Each row is followed by its class.
-301 -223    6   81 -107    8 -346  355  101  346  126  256 -419 -158   83   -8 -147   25  236 -169  160  341  575    5  -18 -351  152  277  -85 -320 -170  342  -57   56  -64  168   39 -> z_183
-162 -123   88   33    6   16 -185  170   83   92   74   30  -40  -71  112   63  -30 -110  -20  -66   26  170  177   40   31 -193    3  215  -48  -76 -130   98  -17   92   42  -25  127 -> z_478
-254 -246 -129  -59   48   23 -195 -220  -19  105  -71  478 -367 -217  295 -162   53  -36  220  -52   -2  151  390    4 -149 -221   64  227  -90  -15  190  -65   91   84  -54  299  588 -> z_620
-306 -318    8  149  -84  -39 -372  415  130  358  120  396 -575 -302  216  -13 -135 -100  314 -193  127  422  655  -36  -19 -451  145  380 -170 -357 -212  383 -107  122  -22  246  174 -> z_132
  50   87   80  -39  -14    8   90   20  -29  -33  -34 -165  150  124 -195  -33    0  146 -128   61    1 -162  -63   56   16  113  -48 -127  125  -60   65  -26   58  -37 -104  -76 -131 -> z_559
-305 -196 -112  -33   47   41 -174 -160  -42  116  -79  386 -414 -293  210 -155   11   31  271  -25   75  157  425    5 -191 -178   78  134  -13 -163  189  -36  109   77  -91  286  484 -> z_473
 125   18   73  -20  107  -52  165  -33  -39 -143 -130 -153  199   54  -83  -29   83   35 -227  116 -108 -235 -195   46   38  188 -135 -172  143   29  149 -195  112   -9  -21  -22   90 -> z_938
  11  -30   72  -42   73   -9   68   67   18  -11  -58  -50   70   27  -25   12   60  -44 -142   37  -39  -50    0   62   26   10  -62   28   66   -3   17  -31   30   59    6    3  132 -> z_183
-308 -182  -17  -26  -45   29 -252  155   41  260   18  246 -300  -89   99  -17 -100   57  148 -173  130  219  406   27  -72 -333  114  118  -66 -218  -38  193   50   67 -122  165  203 -> z_183
-310 -233 -232 -132  215   33 -169 -481 -182  -48 -268  576 -484 -467  368 -327  149  -12  362  161  -44   28  400  -10 -320  -98   40  165   33  -60  499 -376  292   81 -101  464  899 -> z_478
-222 -240 -127    5  159   10 -191 -152  -50   41  -61  423 -375 -370  295 -144   34  -59  271   21  -26  182  402  -10 -157 -205   41  165  -37 -111  157 -122  110  107  -32  295  570 -> z_473
-212 -113  121   73   17   41 -232  256   82  110  152   27  -65 -103  104  133  -48 -110    7 -141   48  235  291   43   13 -266   -9  186  -49 -213 -215  228  -57  139   -7  -71   57 -> z_938
-158 -149   37   87    0   22 -191  194   55  127   69  159 -225 -195  131   16  -57  -84  119  -46   20  214  349    7    4 -202   39  259  -60 -175 -153  152  -73   93   21   78  128 -> z_709
-105  -42  -16  -48   73   66  -98 -108  -41   -3  -39  170 -147 -102   84 -112  -29   46  124   47   12   21  171   53  -95 -104   -1  -13   16 -107   50  -56   96   51  -61  132  244 -> z_709
-252 -126 -126 -134  132   31 -139 -365 -112  -71 -167  338 -178 -164  173 -233  118  138  143   40  -15  -62  222   14 -244  -64   30  -44    5   39  372 -243  291  -10 -196  261  555 -> z_184
-182 -126   21   58  -18   55 -269  206   36  178  125  158 -253 -115   54   -8 -154   64  191 -129  126  224  461   41  -37 -301   40   74  -16 -336 -155  194   30   80 -132  109   10 -> z_528
 321  252  329   31  -33  -14  290  371  105 -129  128 -679  681  443 -412  280    2   36 -549   41  -63 -250 -464  108  316  211 -191 -148  140   88 -285  109 -118  -12   53 -499 -640 -> z_183
-240 -119 -100  -56   89   24 -199 -180  -83   14  -95  257 -211 -168  103 -204   12  145  153   34   14   29  274   -1 -192 -105   30  -57   42 -138  241 -179  246   27 -159  216  377 -> z_620
 -37   20   43  -46  -41  -13   43   12    8   29  -66 -116   99  120 -105  -30   26  112 -159   18   27  -84  -57   42  -14   60  -16  -56   79  -10   93  -53   78    2  -64  -53    6 -> z_891
  42  -14  -62 -219  324   25  215 -572 -163 -330 -299  123   72  -70   90 -245  216   12  -77  244 -195 -335 -213   61 -163  208 -144 -224  128  199  426 -533  321   30  -60  196  603 -> z_184
-497 -441 -160   39  100   43 -586  -21   -5  224   64  687 -750 -524  454 -201  -84  -45  579 -186  126  467  864  -53 -271 -545  134  260 -111 -448   56  142  176  162 -147  447  666 -> z_528
-118 -105 -138 -183  289   34    4 -477 -176 -250 -277  326 -188 -236  199 -255  147   24  129  225 -135 -168   61   28 -200   71  -69  -62   83   63  355 -473  316   51  -59  348  677 -> z_747
  72  -23   60   20  -56  -39  -33  177   47   87   39  -63   41  150  -76   20  -38   93 -107  -88   54  -17   74    4   82  -38   -6  -79   15  -97  -41   93   22   -8  -65  -36 -136 -> z_875
  54   34    3 -163  257   15  178 -372 -125 -273 -217 -124  252    5   -8 -127  187   58 -195  190 -144 -301 -269   93  -90  236 -184 -295  209  111  354 -430  269   27  -80   10  356 -> z_478
 194   81   97   16   21  -38  147  212   22  -49   13 -272  223  154 -177   89   16   30 -231   25  -41 -120 -151   21  153  107  -62 -100   92   36  -58   49  -36  -27   64 -127 -208 -> z_183
  15    5  135  -21   40   20  106   55   43  -26  -28 -119   97   38  -89   36   26  -83 -160   70  -51  -51  -96   88   26   70  -61   67   77  -15  -20    6  -57   76   67  -90   44 -> z_620
  28   70   59   28   -3   43    7  130    3    0   56 -191  168  125 -152   47  -46  119 -126   24   15  -48   31   33   32   48  -52  -58   74 -110 -113   31   17   -2  -77 -120 -226 -> z_938
 -83  -27  -29   10   47   54 -164  -77   -4  -46  108   80   12  -59   89  -24  -24   83  101  -15   32   84  172   14  -44  -98  -28   -7  -25  -31  -34   24   80    2  -55   -3   94 -> z_891
 261  251  272   37 -163   23  282  409  103   29  107 -599  545  462 -457  240  -96  146 -470   -1   20 -246 -405  125  266  196  -80 -186  130   41 -259  187 -149  -74    8 -412 -712 -> z_747
-109  -97  -65  -96  181    9    4 -207  -75  -74 -131  207 -189 -206  143 -162   83  -47   91  126  -70    7  123   56 -124  -50  -49   28   83  -71  237 -149  142  118    8  183  522 -> z_559
 183  219  104  -82   36   10  243   39  -78 -145  -91 -429  403  275 -378   -5   30  259 -324  116  -17 -346 -275   63   68  287 -122 -294  253  -45   78 -151  106  -55 -167 -214 -324 -> z_891
-100  -94  -75  -81  182   -1  -67 -238 -110 -141 -146  181 -118 -224  132 -158   76   62   71  129  -70  -60  164    6 -141    2  -42  -51   81  -43  264 -289  226   47  -74  202  462 -> z_132
-112  -46   15   -8  -24    3  -94   61   26   74    4   23   -7   22    1  -23  -10  123  -17  -69   49   24  163   48  -26  -76   27  -20    2  -36   48   -1   85  -17  -94   38   48 -> z_747
 -13 -108    7  -57  129  -31   41   -1  -41  -16 -149  105 -133  -88   25  -96   25   -5  -14   55  -56  -73  139   38  -16    9  -61   12   96 -142  108 -123   93   51  -59  164  253 -> z_709
 -23  -88  102   33   49    9    5  216   45  100   46   -4 -106  -32  -20   37  -52  -91  -48  -33  -29   54  147   38   96  -91  -43   97   37 -202 -137  124  -70  112   29   -8  -20 -> z_875
  25   17   93   14  113   70   27   29    6  -99   67  -75  143   20  -14   85   20  -58  -96   69  -65  -35  -34   90   49  -18 -100   32   36    0 -118  -10   -2   61   22  -94   -4 -> z_528
 311  250  350   37 -124    3  373  522  161  -42  167 -675  608  525 -483  302  -61   13 -568  -29  -57 -264 -455   95  397  177 -154  -43   59   96 -476  289 -230  -37   81 -512 -771 -> z_132
  22   58  -60 -201  244    4   99 -547 -157 -348 -238   27  132  -11   33 -294  230  148  -40  235 -115 -319 -137   19 -156  274 -139 -266  156  180  460 -527  361  -54 -103  148  428 -> z_183
 232  177  229   -3  -25  -15  302  225   65  -86   17 -491  486  343 -316  162   17    7 -479   43  -79 -271 -412   82  221  234 -133 -122  130  139 -142   14  -90  -29   44 -309 -403 -> z_184
-196 -274  -88  -43   98  -37 -228 -139  -15   71 -103  447 -383 -267  338 -160  104  -81  209  -19  -11  163  382  -22 -128 -238   38  189  -55  -67  224  -87  160  113  -11  336  657 -> z_183
-304 -143   -9  120 -104   36 -350  293   75  274  170  210 -326 -148  117   28 -121   27  211 -158  138  331  549   -1  -13 -362  115  279 -117 -283 -198  321  -50   61  -79   88    0 -> z_559
-376 -346 -145   40  170   62 -470  -31  -65  135   45  643 -716 -563  363 -207  -82  -44  603  -35   56  386  799  -43 -231 -431   96  276  -57 -471   75   99  126  162  -79  412  576 -> z_620
 -77  -63   57   85  -83    6 -146  211   67  141  121   84  -76    0   33   34  -50   55   26  -78   77  118  270   18   60 -155   32   92  -66 -141 -135  131  -19   33  -75   16  -86 -> z_132
-217 -123  -56  -11  168   58 -195 -146  -38  -90   15  209 -180 -265  218  -76   27  -75  183   10  -30  119  277  -10 -121 -123  -66  105    7 -119    1  -66   88   93  -16   99  349 -> z_709
  36   70  -25 -104  110   11  127 -207 -127 -156 -154  -74  132   30 -125 -143   68  232  -94  130  -42 -278  -70   43  -83  181  -90 -289  168  -18  307 -267  223  -56 -180   49  121 -> z_938
  90   99    5  -76   67    8  198  -94  -87  -90 -151 -172  147   88 -223 -125   66  200 -176  154  -60 -273  -87   55  -38  244  -94 -222  178  -37  215 -202  118  -44 -180    6  -28 -> z_938
  77  121   44  -85   71   60   70  -68  -51 -143  -26 -212  252  144 -137   -9   12  110 -165   73  -36 -169 -125   53   24  118 -117 -147  124  -20  -17  -97   80   -1  -87 -136  -90 -> z_709
-206 -143  -77  -38   96   55 -256 -135  -48   20    8  281 -269 -174  176 -153   -1   78  211  -12   31  100  337  -11 -115 -180    8   -1    7 -186  107  -50  180   67 -114  202  337 -> z_875
-112  -40    1  -29  150   50  -90 -100  -67 -100   36  120   38  -71  120   -6   50   -3    7   43  -69   14  138   43  -72 -104  -58   57    8  -34   57  -92  112   95  -45   12  263 -> z_938
 -85  -73  -44  -95  104   56   -4 -220  -86   -5 -121  152 -100  -76   53 -136   55  100   46   63   -4  -94  164   52 -100   -1  -15  -29   82  -61  220 -208  166   36 -134  156  316 -> z_478
-197 -141   88   41  -20   63 -157  248  122  149  150  125 -137  -83  132  149  -75 -186   43 -111   34  286  262   70   38 -289   19  339 -103 -134 -277  291 -160  169   81  -31   69 -> z_747
-242 -194  -63  -70   52   54 -187 -138  -37  115  -67  365 -332 -168  187 -185   31   62  184   -9   52  108  439   37 -163 -201   55  130  -17 -191  197  -52  168  107 -146  257  437 -> z_184
-155  -40   89  108 -121   67 -227  406  101  236  234  -48  -28   45  -43  156 -143   53    5 -188  134  238  303   32   67 -285   66  121  -49 -253 -298  407  -92   66  -81 -129 -275 -> z_184
  50   22   -8 -134  210   24  127 -285 -103 -247 -116  -21  155  -13    9  -87  157   24  -90  168 -119 -198 -165   54  -64  134 -133 -112  125   84  244 -295  168   52  -31   -9  294 -> z_473
 -59  -96  -56  -95  194   21  -89 -214  -70 -110  -51  161  -53 -147  189  -97  102  -30   78   32  -67   30  150   18  -77  -90  -79   -1   56  -31  210 -144  150   91  -26  113  433 -> z_183
 -57  -74   22  -62   30   30  -25    8   22   68  -30   96  -87   22   34  -64    8   15   -2  -12   -3   21  171   59  -12 -104  -12   80   10  -94    0   16   33   68  -70   60  133 -> z_709
 -43   41  193   85 -197    4  -54  464  142  214  121 -227  113  191 -204  171 -130   71 -192 -140  128   74  103   78  138  -91   63   97   -2 -126 -285  292 -164  -11  -42 -182 -402 -> z_709
 -82 -106   63   58    7  -10 -166  104   97    9   96   38    6  -39  121   80   34  -94  -44  -35  -16  132  102   24   43 -118   10  170  -61   85 -117   53  -15   30   99  -15  113 -> z_478
-144 -126 -107 -109   91   28  -65 -269 -109   26 -161  282 -240 -166   92 -208   32  108  161   29    5  -64  219   28 -180  -44   24  -40   71  -66  295 -182  171   20 -174  269  450 -> z_478
-229 -221 -125  -29   26   15 -259 -113  -20  122  -12  406 -362 -202  241 -167    6   64  245  -80   50  190  467    7 -146 -275   63  120  -63 -121  183   -3  132   69 -130  284  466 -> z_528
  88   40  256   92 -106   34  -12  492  169  116  227 -300  206  231 -179  260 -117  -79 -241 -116   11   97  -16   86  244 -138  -57  131  -52 -116 -445  381 -223   81   57 -278 -465 -> z_747
 -37  -13 -106 -137  194   41  -30 -402 -156 -188 -162  154  -49 -105   69 -237  121  156   89  153  -50 -160   58   22 -185   66  -55 -194  119  -11  364 -355  294    9 -137  171  420 -> z_473
-181  -28  108   90  -93   57 -248  324   76  175  142  -43  -65   12  -42   85 -154   67   21 -115  130  179  284   27   26 -215   39   83  -21 -288 -265  239  -29   48  -77  -76 -203 -> z_709
  33   41  137   -2  -19   52   10   85   16  -13   77 -138  194  139 -110   88  -26   70 -153   29   36  -86  -30   70   85   43  -28  -25   53  -26  -90   18    5    7   -8 -134 -152 -> z_183
 117  152  204   83 -138   23  108  440   84  161  137 -394  284  289 -303  191 -124  102 -273  -91   97  -40  -73   86  189    3  -12  -72   86 -151 -255  236 -140    4  -39 -286 -547 -> z_473
-389 -301  -94   68  -52   30 -386  189   29  358   69  509 -654 -350  213  -85 -176   16  420 -176  155  371  719   -3 -108 -436  178  258  -93 -397  -72  275  -15   87 -124  359  311 -> z_559
-326 -250 -118  -36  183   56 -361 -227  -47  -16   -2  553 -442 -386  400 -142   23 -102  358   20  -25  242  508   20 -183 -314   36  264  -97 -122  123  -83  149  121   -9  321  662 -> z_875
-371 -354 -146  -14  107   40 -432   23  -34  199  -22  631 -687 -455  355 -175  -65  -60  489  -64   51  367  705  -13 -198 -469  120  303  -75 -378   73  127  113  165  -73  435  615 -> z_620
-191 -167  127  156 -129   32 -316  459  211  255  306   84 -175  -47  132  236 -138 -200   86 -248  110  404  360   14  142 -409   35  371 -204 -176 -485  491 -235  116   77  -85 -172 -> z_478
-357 -200  -71   -1   22   46 -407   45    0  160   74  331 -354 -223  210  -92  -64   81  273 -107  109  282  579  -19 -115 -352   80  160  -73 -255    5   82  140   76 -140  219  283 -> z_183
 -15 -125  -97 -100  156  -25   80 -153  -90  -36 -198  156 -167 -119   24 -160   83   62   19   86 -107 -110   73  -10  -47   36  -60  -52  128  -36  227 -197  148   49  -74  240  410 -> z_183
 -74 -103   88   73    4   31  -68  250   82  149   80   90 -112  -52   76   88  -38 -128   -6  -55   11  161  238   61   46 -188    9  257  -43 -145 -209  188 -122  129   52  -12   66 -> z_709
  71  -40  109   25   95   15  -17  148   46  -10   53 -117  113   51   -2   76   17  -57 -127   -3  -38   42   51   47   64  -54  -70   46   66 -122 -103   48   -2  108   49 -108    7 -> z_620
 230   80  170   36  -61  -22  222  228  108    8   58 -322  337  244 -159  207   46  -64 -359  -33  -63  -91 -232   84  177   76 -127   -4   71   88 -145  140 -134   55   80 -252 -216 -> z_747
   5   20   77   -8   -5   22   78   38   30    4   -9 -119  154  116 -113    7   34  111 -154    6   -8 -105  -28   67   41   58  -52  -91   52   -1   27  -13   41  -20  -92  -76  -88 -> z_620
 343  238  129  -96  106  -10  373 -165  -61 -283 -145 -550  617  341 -335   -1  101  140 -478  196 -154 -476 -644   82  103  456 -212 -447  287  222  163 -337  107  -96  -27 -258 -243 -> z_478
 -67   15  111   31  -56   19  -66  193   40   99   77  -89   57  104  -98   56  -51   66  -94  -32   59   42  121   72   46  -65   22   63   27 -134  -91  110  -12   28  -43  -83 -127 -> z_559
-268 -167 -111  -82  102    7 -207 -174 -106   50 -158  342 -358 -272  141 -212   27  136  245   43   66   55  442   -1 -205 -108   93   60   62 -188  320 -220  232   22 -154  325  457 -> z_183
  52   64   79   65 -131  -32   33  201   67   81   41 -162  154  187 -144   52  -37  136 -172  -46   66  -80  -29   14   97   61    5  -80    0   39  -65   63   -7  -93  -42  -93 -265 -> z_875
  66   31 -109 -200  300    0  242 -429 -198 -274 -328   15   31  -78  -29 -283  209  100  -83  279 -182 -360 -143   20 -141  286 -120 -218  199   88  439 -523  292   -2  -97  187  446 -> z_132
 159   80    7 -112   71  -51  223 -112  -84 -118 -210 -189  170  120 -231 -118   48  247 -189  125  -29 -305 -174   48  -21  255  -53 -305  221   27  272 -272  184  -84 -127   40   22 -> z_891
  27   83  193  108 -192   36  -53  460  144  146  239 -300  204  246 -240  239 -129   75 -190 -132  114  101   42   52  188  -85   -2   91   12 -142 -409  369 -194   24  -18 -293 -553 -> z_891
-237 -209  -62   48 -100  -30 -207  236   61  314   -8  267 -398 -188   89  -12 -124   62  178 -177  146  266  475    9  -45 -281  154  172  -23 -234  -25  192  -36   47  -95  235  183 -> z_891
